Here is a tiny trained network, its code and every weight. The questions are about switching its units off for an input and a target symbol, where a switched-off unit gives its printed mean instead of its output.

import numpy as np


def w(rows, s, z=0):
    codes = np.array(rows[::2]) - 128.0
    scale = np.full(codes.shape[1], s)
    scale[-1] = z or s
    return codes * scale


def norm(h):
    return h / np.sqrt((h * h).mean(-1, keepdims=True) + 1e-5)


def f(y):
    return y / 2 * (1 + np.tanh(0.7978845608 * (y + 0.044715 * y**3)))


def softmax(a):
    e = np.exp(a - a.max(-1, keepdims=True))
    return e / e.sum(-1, keepdims=True)


def log_softmax(a):
    a = a - a.max(-1, keepdims=True)
    return a - np.log(np.exp(a).sum(-1, keepdims=True))


def net(x, mask):
    ids = ['αγδεζηθμπστψ'.index(c) for c in x.split()]
    T = len(ids)
    res = E[ids] + P[:T]
    u = 0
    for l in range(3):
        q, k, v = (norm(res) @ M[l].T for M in (Q, K, V))
        z = softmax(np.where(np.tri(T) > 0, q @ k.T / 2**0.5, -1e9)) @ v
        res = res + np.where(mask[u], z, O[l][:, -1]) @ O[l][:, :-1]
        u += 1
        y = f(norm(res) @ A[l][:, :-1].T + A[l][:, -1])
        res = res + np.where(mask[u : u + 4], y, B[l][:, -1]) @ B[l][:, :-1]
        u += 4
    return log_softmax(norm(res)[-1] @ U[:, :-1].T + U[:, -1])


Q, K, V, O, A, B = {}, {}, {}, {}, {}, {}
E = w([
[123,89,57,82,55,147,155],'α',
[84,123,160,156,157,152,136],'γ',
[125,183,101,105,149,167,74],'δ',
[103,70,169,68,183,125,101],'ε',
[169,133,99,141,89,44,88],'ζ',
[130,202,148,155,135,90,164],'η',
[133,142,180,162,167,99,52],'θ',
[109,190,158,188,103,141,168],'μ',
[42,63,172,100,69,66,66],'π',
[101,179,142,150,56,142,45],'σ',
[166,171,254,78,138,111,174],'τ',
[163,171,161,70,158,113,126],'ψ',
],0.007)
P = w([
[208,181,252,187,151,91,95],'0',
[167,149,214,117,113,96,92],'1',
[121,148,157,109,111,94,101],'2',
[97,137,129,87,94,95,104],'3',
[82,138,106,69,81,91,109],'4',
[67,109,90,40,67,89,117],'5',
[39,100,74,32,62,88,114],'6',
],0.0021)
Q[0] = w([
[2,176,123,19,85,38,140],'L0H0',
[189,112,147,141,116,151,142],'L0H0',
],0.0044)
K[0] = w([
[152,11,3,82,30,209,122],'L0H0',
[89,107,168,175,247,203,129],'L0H0',
],0.0022)
V[0] = w([
[126,176,220,175,184,8,68],'L0H0',
[88,252,217,104,190,58,78],'L0H0',
],0.0048)
O[0] = w([
[193,129,251,199,186,88,84,244],'L0H0',
[207,138,247,221,189,153,111,254],'L0H0',
],0.0027,0.0057)
A[0] = w([
[100,97,26,120,116,227,147,126],'L0N0',
[104,182,94,76,254,223,93,44],'L0N1',
[72,127,216,110,169,186,199,230],'L0N2',
[50,66,86,144,185,187,145,5],'L0N3',
],0.0077,0.0015)
B[0] = w([
[122,63,117,147,3,176,141,153],'L0N0',
[208,78,109,180,100,187,60,132],'L0N1',
[222,32,212,157,84,134,84,255],'L0N2',
[136,154,163,32,177,111,120,120],'L0N3',
],0.0049,0.0046)
Q[1] = w([
[189,126,211,126,7,63,48],'L1H0',
[32,153,146,98,114,156,121],'L1H0',
],0.018)
K[1] = w([
[82,127,1,93,18,111,72],'L1H0',
[53,137,132,170,210,100,55],'L1H0',
],0.016)
V[1] = w([
[233,170,28,138,36,45,37],'L1H0',
[2,163,167,92,136,242,103],'L1H0',
],0.008)
O[1] = w([
[21,100,101,141,205,231,191,254],'L1H0',
[152,163,197,80,95,135,2,35],'L1H0',
],0.0051,0.0063)
A[1] = w([
[149,84,28,161,148,36,118,179],'L1N0',
[194,115,105,107,201,53,150,13],'L1N1',
[174,188,70,61,211,170,99,2],'L1N2',
[86,178,101,105,176,103,249,34],'L1N3',
],0.012,0.0014)
B[1] = w([
[100,82,177,42,89,236,165,148],'L1N0',
[168,147,186,229,229,115,74,166],'L1N1',
[204,142,129,126,122,254,149,119],'L1N2',
[128,44,195,159,159,166,174,254],'L1N3',
],0.0067,0.0047)
Q[2] = w([
[83,81,225,199,114,250,77],'L2H0',
[136,113,206,139,44,121,50],'L2H0',
],0.015)
K[2] = w([
[29,65,9,122,57,198,69],'L2H0',
[101,149,88,36,38,124,48],'L2H0',
],0.012)
V[2] = w([
[209,156,91,153,131,254,100],'L2H0',
[183,65,56,104,128,105,179],'L2H0',
],0.016)
O[2] = w([
[241,149,61,116,175,254,134,129],'L2H0',
[199,135,176,194,179,83,134,2],'L2H0',
],0.0077,0.0048)
A[2] = w([
[148,177,102,186,10,128,177,66],'L2N0',
[140,145,188,132,180,107,172,206],'L2N1',
[173,155,132,121,200,170,153,63],'L2N2',
[151,136,80,240,61,114,127,6],'L2N3',
],0.013,0.002)
B[2] = w([
[183,105,103,31,200,67,158,149],'L2N0',
[105,150,69,73,117,159,169,254],'L2N1',
[84,120,89,126,103,54,103,197],'L2N2',
[127,114,105,192,2,126,111,143],'L2N3',
],0.0097,0.0079)
U = w([
[216,58,82,88,48,38,152,178],'α',
[195,35,210,115,199,98,55,126],'γ',
[183,83,186,237,19,166,100,114],'δ',
[124,58,77,36,186,73,91,2],'ε',
[36,123,118,38,66,229,94,57],'ζ',
[74,53,113,186,194,134,229,168],'η',
[117,205,64,124,207,33,105,153],'θ',
[94,235,79,193,36,113,197,76],'μ',
[41,88,203,132,78,2,88,176],'π',
[96,189,188,187,191,149,51,191],'σ',
[184,227,225,79,105,116,187,154],'τ',
[235,144,42,133,177,219,114,131],'ψ',
],0.0084,0.0034)

Each question gives the input, a string of symbols that net reads in full, and the target symbol t.
The units are the heads (2 rows each of Q, K, V and O) and the neurons (one row each of A and B). Each row of codes is followed by its name. A weight is (code - 128) times the scale printed after its matrix; where a second scale follows, it is the last column's (O, A, B and U).
mask holds one flag per unit, layer by layer, with each layer's heads first. A switched-off unit (its flag False) gives its mean, the last column of its rows in O or B, instead of its output. The means were averaged over made-up inputs and are rounded, as every weight is.
A unit's drop is (log p(t) with every unit on - log p(t) with that unit switched off) / (log p(t) with every unit on - log p(t) with every unit switched off).
The circuit of an input: a set's keep is (log p(t) with only the set's units on - log p(t) with every unit switched off) / (log p(t) with every unit on - log p(t) with every unit switched off). Starting from the 12 units with the biggest drops (on a tie, the unit counted first), units are removed one at a time, each time the one whose removal leaves the highest keep (on an exact tie, the one counted first), for as long as the keep stays at least 0.8.
units of the circuit, in order: the units of the circuit, biggest drop first
unit that matters most: the unit with the biggest drop
top k neurons: the k neurons with the biggest drops, biggest first
top k neurons in layer l: the k neurons of layer l with the biggest drops, biggest first
drop when u is switched off: that unit's drop, to one decimal
input α τ ψ ζ τ δ, target δ: unit that matters most	L0N1
input τ σ ζ σ δ, target ψ: units of the circuit, in order	L2H0, L0N1
input ψ μ ψ, target θ: units of the circuit, in order	L1N1, L2N2, L1H0, L2N1
input γ ζ π π η δ μ, target ψ: units of the circuit, in order	L0N1, L2H0
input α η θ, target θ: top 2 neurons	L2N1, L1N3
input δ π α τ ζ σ, target σ: units of the circuit, in order	L1H0, L0H0, L2H0, L0N2
input ζ α μ, target μ: top 2 neurons	L0N2, L2N1
input μ ψ τ α τ δ, target δ: top 2 neurons in layer 2	L2N3, L2N1
input α η σ ζ, target ζ: top 2 neurons in layer 1	L1N0, L1N3
input θ τ α τ π τ ε, target ε: top 2 neurons	L0N0, L0N1
input α γ γ, target γ: top 3 neurons	L0N2, L0N3, L0N1
input α ψ ζ τ ε, target ε: top 3 neurons in layer 1	L1N3, L1N0, L1N1
input τ μ ψ, target θ: units of the circuit, in order	L1N1, L1H0, L2N2, L2N1
input γ α γ ζ ψ, target ψ: top 2 neurons	L0N1, L1N2
input γ α τ η θ, target θ: top 2 neurons in layer 2	L2N1, L2N2
input η τ ε, target γ: top neuron	L1N1
input θ ψ τ, target τ: top 2 neurons	L0N2, L2N1
input α ζ π, target π: top 2 neurons	L1N0, L2N1
input ζ γ τ α σ, target σ: top 3 neurons	L0N0, L0N2, L2N1
input γ γ η, target μ: unit that matters most	L1N1
input τ σ μ μ τ γ, target ζ: top 2 neurons	L1N3, L0N2
input η ζ α μ σ γ, target γ: top 2 neurons in layer 0	L0N0, L0N2
input τ η μ η η, target μ: top 2 neurons	L1N1, L2N1
input π α ζ τ μ σ ψ, target ψ: top 4 neurons	L1N2, L0N1, L0N0, L0N2
input θ τ θ, target σ: top 2 neurons	L1N1, L2N2
input τ τ ε γ ε, target γ: drop when L1H0 is switched off	0.5
input τ π ψ, target π: unit that matters most	L2H0
input ε τ τ μ, target α: top 2 neurons in layer 2	L2N0, L2N3
